Below are the code and all the weights of a small trained network. Each question names an input and a class and asks about switching units off, where a switched-off unit gives its printed mean instead of its output.

import numpy as np


def w(rows, s, z=0):
    codes = np.array(rows[::2]) - 128.0
    scale = np.full(codes.shape[1], s)
    scale[-1] = z or s
    return codes * scale


def norm(h):
    return h / np.sqrt((h * h).mean(-1, keepdims=True) + 1e-5)


def f(y):
    return np.maximum(y, 0)


def log_softmax(a):
    a = a - a.max(-1, keepdims=True)
    return a - np.log(np.exp(a).sum(-1, keepdims=True))


def net(x, mask):
    res = np.array(x, float).reshape(1, 3) / 4 @ E
    u = 0
    for l in range(2):
        y = f(norm(res) @ A[l][:, :-1].T + A[l][:, -1])
        res = res + np.where(mask[u : u + 10], y, B[l][:, -1]) @ B[l][:, :-1]
        u += 10
    return log_softmax(norm(res)[-1] @ U[:, :-1].T + U[:, -1])


A, B = {}, {}
E = w([
[124,76,123,84,165,249,166],'x0',
[170,182,41,166,125,163,41],'x1',
[115,111,147,102,103,137,35],'x2',
],0.012)
A[0] = w([
[56,119,208,118,107,87,128,85],'L0N0',
[117,197,87,106,150,173,172,193],'L0N1',
[138,195,88,186,154,100,51,196],'L0N2',
[174,146,105,129,118,199,153,95],'L0N3',
[109,100,127,171,137,49,149,40],'L0N4',
[167,122,82,156,231,146,125,8],'L0N5',
[159,117,97,146,118,105,60,96],'L0N6',
[142,39,114,121,159,187,86,254],'L0N7',
[92,76,159,222,182,2,143,73],'L0N8',
[117,228,55,134,62,130,106,212],'L0N9',
],0.0092,0.003)
B[0] = w([
[81,66,142,86,73,123,110,211],'L0N0',
[159,145,96,161,152,178,107,201],'L0N1',
[165,80,152,154,172,94,47,255],'L0N2',
[138,145,180,123,146,142,110,188],'L0N3',
[87,127,164,67,73,171,163,174],'L0N4',
[134,39,176,110,167,122,123,169],'L0N5',
[142,123,98,129,123,59,76,191],'L0N6',
[103,129,107,118,64,155,174,235],'L0N7',
[78,115,247,161,103,136,130,220],'L0N8',
[119,81,101,198,90,98,82,242],'L0N9',
],0.011,0.0073)
A[1] = w([
[180,134,101,137,69,109,48,120],'L1N0',
[155,168,181,127,129,155,187,5],'L1N1',
[147,71,151,127,126,129,152,141],'L1N2',
[191,135,109,136,140,131,147,22],'L1N3',
[141,164,64,169,122,155,67,41],'L1N4',
[133,53,100,122,145,105,165,187],'L1N5',
[201,174,121,71,136,173,175,118],'L1N6',
[119,120,166,182,145,155,128,140],'L1N7',
[125,154,161,115,165,132,221,133],'L1N8',
[171,152,146,203,136,91,247,102],'L1N9',
],0.012,0.0028)
B[1] = w([
[227,79,86,176,228,1,120,254],'L1N0',
[124,171,68,159,178,114,40,166],'L1N1',
[89,146,172,215,57,126,198,203],'L1N2',
[114,212,137,129,41,94,121,142],'L1N3',
[146,89,164,163,94,75,98,210],'L1N4',
[126,127,150,147,73,11,101,181],'L1N5',
[208,192,110,149,155,181,151,179],'L1N6',
[195,169,62,91,138,205,99,191],'L1N7',
[137,122,133,136,199,64,13,195],'L1N8',
[136,36,184,180,137,77,15,170],'L1N9',
],0.0073)
U = w([
[170,83,108,181,166,107,82,254],'0',
[168,125,98,133,171,250,157,93],'1',
[121,91,59,77,96,139,172,2],'2',
[98,196,90,98,156,148,135,2],'3',
[84,77,200,122,104,134,170,226],'4',
[142,210,91,82,161,131,171,2],'5',
],0.013,0.0037)

Each question gives the input, the list of numbers given to net, and the class t.
The units are the neurons (one row each of A and B). Each row of codes is followed by its name. A weight is (code - 128) times the scale printed after its matrix; where a second scale follows, it is the last column's (A, B and U).
mask holds one flag per neuron, layer by layer. A switched-off neuron (its flag False) gives its mean, the last column of its row in B, instead of its output. The means were averaged over made-up inputs and are rounded, as every weight is.
A unit's drop is (log p(t) with every unit on - log p(t) with that unit switched off) / (log p(t) with every unit on - log p(t) with every unit switched off).
The circuit of an input: a set's keep is (log p(t) with only the set's units on - log p(t) with every unit switched off) / (log p(t) with every unit on - log p(t) with every unit switched off). Starting from the 12 units with the biggest drops (on a tie, the unit counted first), units are removed one at a time, each time the one whose removal leaves the highest keep (on an exact tie, the one counted first), for as long as the keep stays at least 0.8.
circuit, biggest first: the units of the circuit, biggest drop first
unit that matters most: the unit with the biggest drop
k most important neurons: the k neurons with the biggest drops, biggest first
k most important neurons of layer l: the k neurons of layer l with the biggest drops, biggest first
drop when u is switched off: that unit's drop, to one decimal
input [4,-1,5], class 2: circuit, biggest first	[L0N7, L0N8, L0N2]
input [-7,1,-8], class 4: 2 most important neurons	[L0N8, L0N4]
input [5,-5,-5], class 0: unit that matters most	L1N8
input [-5,-2,4], class 4: circuit, biggest first	[L0N8, L0N4]
input [2,0,8], class 2: 3 most important neurons	[L0N7, L0N2, L0N9]
input [1,1,-1], class 1: 2 most important neurons of layer 0	[L0N3, L0N6]
input [3,-1,7], class 2: 3 most important neurons	[L0N8, L0N7, L0N2]
input [-5,-2,-6], class 4: 2 most important neurons of layer 0	[L0N8, L0N4]
input [-4,-1,-2], class 4: 2 most important neurons of layer 0	[L0N8, L0N4]
input [6,3,8], class 1: drop when L0N9 is switched off	0.6
input [5,-1,2], class 1: drop when L1N3 is switched off	0.0
input [6,-5,-8], class 0: drop when L1N9 is switched off	0.7
